Stage of each row:
[-228, 40, -152, 69, 71, 103, -245, 236, -12, -178, -239, 127, -172, -18, 31, -51, 186, -140, 229, 35, -34, 44, -28, -69, -73, 21, -121, 73, 89, -116, 430, -69, -14, 144, -98, 153, -207, 13, -83, -171, -143, 46, 263, -35, -126, -120, 102, -160, -11, 133]
7
[-131, 59, -209, 285, -62, -22, 192, 435, -90, 331, -292, -138, -163, -93, -106, 172, 79, -29, 48, 81, 79, -45, -254, 211, 91, 12, 92, -7, -84, -17, 218, -151, -165, -70, 37, 128, -165, 73, -189, -162, 263, -215, 203, -113, -211, -191, 103, -180, 146, -272]
11
[386, 101, -80, 35, -142, -382, 84, 171, -39, -120, -155, -98, 261, 124, 68, -12, -253, 152, -151, 107, -108, -69, 98, -14, 194, -419, 152, 333, 98, 122, -74, 55, 452, -130, 199, 156, -223, -363, -170, 160, 206, 240, 149, 134, 94, -363, 26, -126, -94, -93]
9
[238, 152, -239, -47, -105, -355, -36, -110, -36, -110, 85, -70, 42, 85, -163, 115, -280, 79, -25, 123, -78, -7, 33, 145, 124, -149, 20, 176, 130, -38, -125, -137, 150, -331, 142, -31, -147, -198, -73, 103, -9, 94, 0, 196, 140, -367, -225, 104, -128, 47]
19
[276, 61, 143, 163, -126, -461, -39, 25, 372, -268, -44, 43, 454, 343, 16, 152, -138, -47, -36, 295, 23, -124, 25, -153, -331, -681, 215, 80, -62, -190, -415, -124, 126, -35, -59, 113, -429, -297, 91, 254, 117, 204, -38, 165, 285, -532, -120, 546, 98, -133]
24
[164, -37, -183, 131, 53, -405, 20, -395, -167, 168, 88, -18, -180, -214, -68, 322, 230, 261, -148, -117, -80, 334, -143, -251, 68, 104, -40, -91, 398, 71, -210, 110, -405, -212, 126, 33, 13, -199, -54, 188, 51, -259, 318, -60, 25, 16, -52, 233, 102, -480]
16
[375, -54, -197, -171, 265, -271, 83, -98, -56, -169, 177, 88, -179, 187, -177, 124, -301, 206, -103, 30, -107, -93, 279, 120, -95, 113, 304, 12, 417, 57, 111, -270, -41, -17, -16, 214, 197, -107, -210, -113, -376, -40, 34, 141, -54, -59, -55, 174, -231, -128]
21
[216, -305, -85, -341, 23, -64, 389, 406, 172, 89, 276, -495, 274, 355, -377, 35, -92, 417, -395, 28, -371, -49, 176, 25, 98, -125, 232, 162, -19, 128, -349, -97, 203, -71, 150, 89, 380, -654, -14, 289, -372, 379, -291, 37, -301, 493, -233, -305, -146, 66]
4
[-263, -239, -59, -59, 157, 216, 11, 307, 13, -7, -84, -40, -153, -16, -32, -29, 359, 52, 75, -78, -24, 64, -17, -240, -111, 135, -135, -54, 112, -95, 234, -46, -248, 214, -27, 209, 111, -177, -141, -118, -328, -9, 153, -79, -329, 369, 30, -195, 41, -56]
4
[-364, -69, -114, 328, -71, -148, -86, -341, 90, 225, -37, 21, 240, -426, -77, 68, 393, -79, 156, -191, 157, 208, -398, -421, 78, 51, -588, 2, -54, -82, -163, -86, -377, -595, 53, -302, -233, 37, -105, 121, 29, -318, -13, -90, 126, 51, -53, 84, 314, -4]
23
[-54, 109, -161, -106, 46, 34, -22, -200, -161, 12, 48, 141, -68, -122, 83, 256, -63, 173, 101, -198, 181, 9, 138, -359, 134, 131, -266, -17, 259, -137, 132, -6, -201, -247, 193, 101, -51, -79, -132, 31, -99, -89, 195, 267, 85, -105, -166, 65, -27, 100]
17
[67, 120, -226, -36, -27, 59, 45, 274, 46, 172, -107, -240, -120, 178, -339, 179, -142, 6, 60, 224, -248, -114, -161, 296, -11, 2, 171, 87, -96, -117, 78, -238, 39, -97, -21, 28, -115, -1, -38, -59, -92, 51, 102, -45, -148, -237, -58, -143, -37, 182]
11
[203, 289, -190, 3, -165, -88, 48, 379, 193, 160, -170, -317, 72, 323, -313, 202, -352, -45, 54, 446, -247, -255, -184, 497, -33, -341, 367, 165, -265, -189, -57, -273, 256, -124, -7, 7, -350, -11, 57, 8, 166, 218, 72, 40, -7, -584, -78, -43, -31, 224]
12
[438, 311, -216, -35, -238, -540, -29, -81, 23, -148, 41, -129, 237, 177, -103, 116, -517, 93, -75, 245, -106, -98, 68, 255, 210, -449, 151, 326, 50, -17, -230, -104, 444, -423, 219, -56, -330, -264, -37, 205, 211, 262, -1, 294, 295, -673, -239, 122, -173, 103]
19
[4, 132, -295, -101, 26, -117, -259, -140, -3, -205, 202, 22, -253, 150, -384, 364, -120, -26, 122, 122, -375, 170, 14, 168, -94, 158, -12, 67, 152, -21, 84, -200, 9, -277, -194, -157, -101, -38, 196, 149, -450, 89, -66, 13, 32, -219, -286, 135, -136, 352]
25
[-169, -350, 132, -213, 145, 441, 186, 451, -52, 75, -202, -38, 51, -130, 150, -215, 342, 94, 136, 179, 247, -362, -30, -294, -145, 106, -128, -5, 57, -255, 45, -90, -214, 358, 106, 312, 92, -270, -455, -243, -173, 3, -35, 73, -345, 506, 100, -239, 197, -179]
11
[154, -250, 32, -155, 34, 119, 261, 239, -140, 116, -131, -165, 83, -58, -5, -125, 86, 190, -42, 94, 57, -219, -52, -207, 47, 30, -78, 132, 112, -62, -127, -58, -9, 47, 217, 213, 116, -339, -462, -80, -125, -23, 17, 58, -224, 268, 19, -222, 68, -207]
11
[-244, 1, -63, 24, 38, 92, -246, 301, 43, -278, -246, 104, -165, 15, 173, -155, 128, -216, 355, 56, 69, -15, -31, -48, -143, -131, -208, 101, 38, -197, 495, -88, 65, 147, -77, 159, -268, 63, -176, -265, -250, 88, 281, 65, -150, -185, 41, -143, -75, 110]
1
[216, -192, -32, -72, 39, -35, 208, 108, -128, 127, -102, -177, 24, -20, -90, -20, 80, 214, -119, 4, -102, -35, -76, -208, 76, 22, -27, 126, 170, 43, -121, -10, -13, -19, 178, 175, 116, -326, -344, 11, -123, -42, 139, -37, -185, 186, 32, -180, 28, -214]
9
[128, -144, -149, -101, -42, -79, -125, 268, -72, -394, -100, -35, -93, 90, -251, -383, -140, -278, 252, 445, -77, -258, -107, 427, -136, 12, -84, 316, 15, -114, 75, -405, 334, -51, -80, -19, -105, -112, -434, -302, -420, 84, -304, 65, -139, -155, -119, -114, -140, 96]
24
[233, -57, -144, -237, 309, -178, -92, -402, 138, 0, 197, 34, 71, -76, -133, 17, -77, 213, 12, 92, -193, -109, 61, -42, -101, 106, 111, 46, 325, -36, -28, -227, -116, -186, -38, -63, 75, -9, -138, -32, -357, 11, 11, 60, 41, 143, 58, 101, -57, 115]
21
[99, -8, -2, 47, -60, -235, -81, 182, 185, -274, -85, 32, 303, 205, 71, -19, 13, 46, -51, 125, -30, -33, 134, -175, -98, -407, 93, 145, 39, -81, -98, 11, 203, 84, 17, 180, -247, -357, 44, 177, 49, 278, 50, 133, 88, -215, -12, 89, -1, -15]
10
[-114, -109, -246, -167, 127, 170, 23, 229, -263, 44, -32, -84, -329, -125, -110, 49, 151, 165, 21, -100, -180, 105, 37, -37, 186, 337, -116, 100, 251, 109, 357, 0, -51, 17, 68, 125, 190, -177, -211, -96, -312, 11, 163, -66, -331, 330, -1, -435, -89, 41]
6
[-442, 36, -279, 554, -275, -152, 176, 440, -253, 163, -267, 21, -118, -229, 15, 195, 231, -114, 35, -270, 390, 242, -180, -61, 301, 29, -351, -8, -93, 64, 240, -6, -212, -306, 156, 98, -213, -64, -146, -12, 390, -338, 109, -2, -109, -252, -94, -154, 170, -380]
13
[209, -68, -118, -183, 18, -33, 123, 562, -201, -296, -55, -75, -337, 376, -75, 100, -159, 122, -99, 85, -138, -9, 285, 114, -27, -70, 253, 106, 242, 32, 242, -26, 187, 355, 62, 451, 127, -418, -162, -73, -278, 217, 173, 112, -296, -72, -156, -130, -262, -176]
4
[-379, -54, -164, 216, -76, -35, -125, -201, 80, 230, -72, -57, 205, -397, -47, -5, 423, -23, 159, -111, 89, 168, -360, -311, 122, 69, -502, 30, -71, -124, -94, -17, -287, -445, 82, -249, -225, -7, -47, 108, 73, -171, 45, -64, 41, 103, -4, -100, 262, 59]
14
[413, -79, -197, -147, 124, -202, 150, 181, -186, -280, 93, 28, -355, 406, -238, 158, -318, 149, -133, 59, -91, -48, 303, 172, -135, 97, 328, -6, 374, -8, 91, -226, 13, 181, 27, 399, 223, -252, -209, -120, -391, -27, 95, 177, -163, -202, -184, 178, -308, -250]
15
[-21, -29, -185, -93, 192, -155, -138, -385, 156, 133, 122, -4, 168, -276, -54, -26, 127, 161, 74, 38, -76, -21, -98, -97, 20, 82, -92, 38, 189, -74, -38, -141, -192, -313, 22, -182, -59, 27, -76, 17, -129, -28, 25, 31, 69, 165, 75, -4, 76, 108]
18
[150, 49, -43, 56, 94, -343, 103, -517, -204, 255, 211, 108, -110, -267, 114, 779, 204, 489, -233, -278, -63, 382, 42, -642, 102, 71, -27, -176, 519, 171, -258, 305, -522, -269, 134, 62, 2, -304, 112, 471, 106, -213, 349, 9, 144, 109, -127, 385, 216, -447]
24
[311, -249, -1, -161, 1, -77, 318, -22, -212, 163, -23, -189, 76, -128, -30, -99, -3, 257, -97, 60, 126, -183, -87, -210, 114, 51, -128, 121, 213, -53, -315, -73, -85, -143, 337, 150, 168, -361, -548, -52, -91, -140, 6, 135, -130, 214, -82, -74, 43, -363]
16
[307, -125, -132, -63, 9, -310, 191, -280, -186, 143, 129, -143, -42, -117, -159, 133, -4, 275, -167, -44, -30, 89, -89, -175, 132, 89, -89, 46, 309, 35, -339, -41, -204, -295, 254, 32, 149, -321, -295, 105, -95, -186, 77, 64, -13, 92, -170, 117, 10, -347]
19
[-4, 62, -188, -100, 8, 56, -37, 303, 118, 21, -64, -226, -78, 238, -282, 103, -62, 17, 34, 130, -313, -7, -57, 156, -28, -79, 111, 108, -62, -86, 135, -153, 104, -9, -41, 60, -70, -120, 40, -2, -221, 199, 133, -49, -174, -108, -71, -193, -102, 268]
5
[134, 167, -261, -84, -74, -130, -19, 34, 35, 77, 33, -197, -74, 124, -312, 168, -226, 18, 66, 255, -155, -96, -124, 321, 26, -46, 100, 94, -20, -166, -79, -252, 25, -254, 59, -64, -144, -47, -30, -7, -58, 59, 11, 102, 7, -329, -205, 40, -74, 151]
17
[3, -230, 35, -109, 75, 178, 158, 336, -66, 58, -183, -105, 31, -31, 33, -121, 197, 120, 7, 77, 39, -160, -39, -227, -24, 4, -59, 86, 87, -83, 26, -38, -54, 188, 121, 253, 64, -295, -353, -113, -130, 25, 94, -2, -259, 279, 78, -233, 84, -156]
8
[77, -183, -79, -131, 97, -209, -147, -303, -211, -341, 182, 211, -76, -164, 50, 72, 160, 159, 10, -84, -34, 184, 167, -386, 2, 159, -280, 102, 468, 82, -57, 61, -73, -135, 44, 35, 66, -364, -171, 158, -384, -2, -51, 125, 41, 213, -167, 124, -32, -119]
24
[444, -131, -131, -789, 212, -36, -355, -451, -155, -465, 394, -17, -154, 33, -106, -75, -39, 356, 23, 364, -480, -41, 280, -73, -71, 204, 25, 234, 596, -112, -231, 61, 192, 111, 78, -9, 189, -545, -75, 178, -688, 474, -75, 254, -5, 363, -252, -4, -268, 279]
16
[122, 168, -322, -25, -67, -230, -107, -5, 16, -108, 86, -89, -45, 187, -290, 205, -229, 63, -19, 60, -269, 95, 54, 197, 92, -40, 74, 151, 75, 0, 42, -138, 178, -288, 4, -52, -124, -121, 115, 148, -144, 144, 37, 94, 52, -343, -185, -22, -176, 241]
13
[120, -284, -27, -516, -37, 394, 349, 743, 103, -80, 22, -428, 336, 400, -322, -349, -296, 146, -67, 253, -136, -520, 193, 153, 73, -80, 25, 352, -236, -131, -110, -326, 504, 30, 191, 165, 267, -527, -366, -80, -489, 465, -474, 220, -355, 358, -221, -560, -208, 462]
7
[271, 169, -31, 54, -162, -397, -18, 75, 119, -167, -53, -16, 260, 151, 20, 134, -261, 6, 1, 315, 15, -159, 21, 87, -44, -489, 167, 194, 4, -90, -222, -109, 242, -163, 68, 43, -379, -252, -46, 153, 199, 203, -36, 202, 216, -509, -137, 253, 19, -67]
23
[73, -46, -89, 19, 3, -87, -166, 1, -168, -236, -161, 112, -204, -107, -43, -108, 28, -189, 274, 253, 17, -87, -163, 71, -117, 57, -180, 166, 174, -110, 125, -199, 33, -58, -41, 27, -193, -14, -378, -220, -241, -109, 34, 24, -43, -201, -37, 46, 6, -82]
24
[97, -278, -91, -481, -63, 268, 264, 835, 207, -241, 68, -451, 339, 522, -389, -438, -353, 49, -56, 291, -215, -465, 233, 352, 32, -179, 85, 399, -297, -106, -38, -396, 647, 21, 108, 117, 233, -511, -270, -90, -579, 574, -550, 221, -363, 264, -262, -571, -316, 539]
4
[-199, 60, -32, -57, 94, 319, -119, 79, -128, -39, -271, 143, -179, -76, 175, 43, 105, -33, 286, -208, 117, -10, 1, -469, 6, 82, -372, 38, 148, -200, 468, 20, -121, 43, 91, 236, -135, 54, -267, -204, -233, -74, 473, 83, -104, -96, 48, -171, -23, 215]
4
[598, -183, -8, -9, -66, -394, 383, -210, -319, 226, -78, -226, 99, -168, 9, -17, -87, 353, -252, -26, 16, -28, -149, -261, 251, -66, -58, 212, 328, 146, -428, 71, 28, -285, 426, 145, 114, -412, -594, 80, 100, -219, 206, 62, -24, 15, -3, -36, 31, -599]
14
[33, 207, -16, 392, -181, -152, 197, 637, 428, 278, -412, -275, 299, 382, -180, 148, -147, -174, 1, 322, 3, -257, -289, 286, -192, -633, 417, 26, -471, -227, -55, -290, 68, 45, -65, 185, -476, 49, 47, -57, 448, 61, 196, -89, -32, -661, 120, 93, 171, -78]
8
[-235, -98, -145, 359, -8, -180, 25, -240, 208, 197, -35, -12, 197, -105, -221, 36, 236, -86, 66, -255, 179, 159, -301, -322, -68, 18, -378, -120, -81, -180, -146, -240, -435, -451, 34, -106, -108, 94, -93, -2, -70, -382, 71, -47, 68, -106, -57, 211, 168, -63]
17
[63, 25, -32, 161, -64, -183, -4, 214, 255, -83, -141, -48, 234, 261, -93, 56, -14, -43, -8, 143, -20, -67, -38, -56, -182, -363, 135, 42, -100, -168, -107, -143, 42, 23, -36, 153, -264, -164, 39, 74, 56, 102, 88, 48, 44, -335, -11, 165, 46, -29]
11
[52, 56, -40, 40, -56, -103, 3, 379, 194, -59, -182, -123, 184, 224, -23, 14, -29, 14, -19, 177, -107, -94, 7, 16, -62, -385, 180, 139, -84, -91, 34, -62, 184, 105, 9, 176, -236, -232, 5, 52, 82, 253, 141, 27, -51, -227, 34, -71, 3, 41]
6
[-94, -69, -4, 3, 52, 137, -125, 179, -64, -138, -295, 33, -223, -25, 120, -169, 122, -169, 330, 1, 69, -31, -149, -180, -126, -36, -291, 96, 90, -205, 382, -93, -31, 99, 21, 188, -159, 63, -379, -324, -318, -82, 381, 15, -194, -134, 49, -138, -57, -4]
1
[126, -15, -27, -13, -50, -168, 59, 287, 51, -105, -138, -109, 170, 121, 91, -53, -49, 107, -57, 38, -58, -35, 79, -115, 70, -339, 49, 211, 54, 17, 59, 36, 248, 21, 128, 191, -136, -314, -143, 60, 16, 229, 176, 85, -60, -120, 17, -164, -65, -53]
4
[308, -131, -35, -279, 174, -107, 114, 288, 13, -250, 68, -82, -183, 355, -17, 59, -221, 203, -62, 51, -195, -69, 292, 45, -147, -131, 291, 85, 282, 18, 207, -101, 159, 234, 0, 342, 163, -263, -173, -82, -482, 214, 174, 138, -244, 18, -81, -43, -295, -102]
0
[-199, -194, 84, -390, 27, 451, 101, 710, 189, -199, -95, -165, 191, 249, 75, -284, -68, -24, 235, 216, 119, -449, 174, -16, -134, -202, -100, 177, -197, -315, 228, -224, 264, 227, 63, 225, -11, -254, -268, -217, -423, 406, -188, 271, -308, 213, -131, -365, -111, 371]
1
[270, 23, -190, -220, -70, -69, 87, 641, -442, -349, -80, -23, -475, 266, -3, 181, -183, 162, -113, 262, -128, -30, 333, 282, 105, -9, 336, 176, 347, 102, 243, 79, 294, 420, 113, 474, 57, -536, -171, -24, -68, 282, 120, 168, -276, -135, -184, -183, -238, -295]
9
[-63, -18, -248, -140, 46, 75, 33, 397, -314, -30, -85, -52, -302, -113, 14, 74, 67, 171, -7, 23, -122, 45, 122, 95, 244, 185, 20, 166, 251, 148, 384, 64, 108, 95, 99, 190, 71, -264, -190, -63, -88, 127, 138, 8, -290, 186, 7, -445, -89, -56]
7
[-311, 202, -24, 157, 170, 272, -261, -193, -228, 94, -383, 378, -352, -337, 395, 313, 344, -13, 344, -348, 217, 186, -84, -748, -10, 164, -414, -140, 336, -192, 608, 212, -471, 102, 51, 285, -298, 233, -166, -176, 34, -307, 847, -14, 8, -198, 215, 21, 162, -11]
6
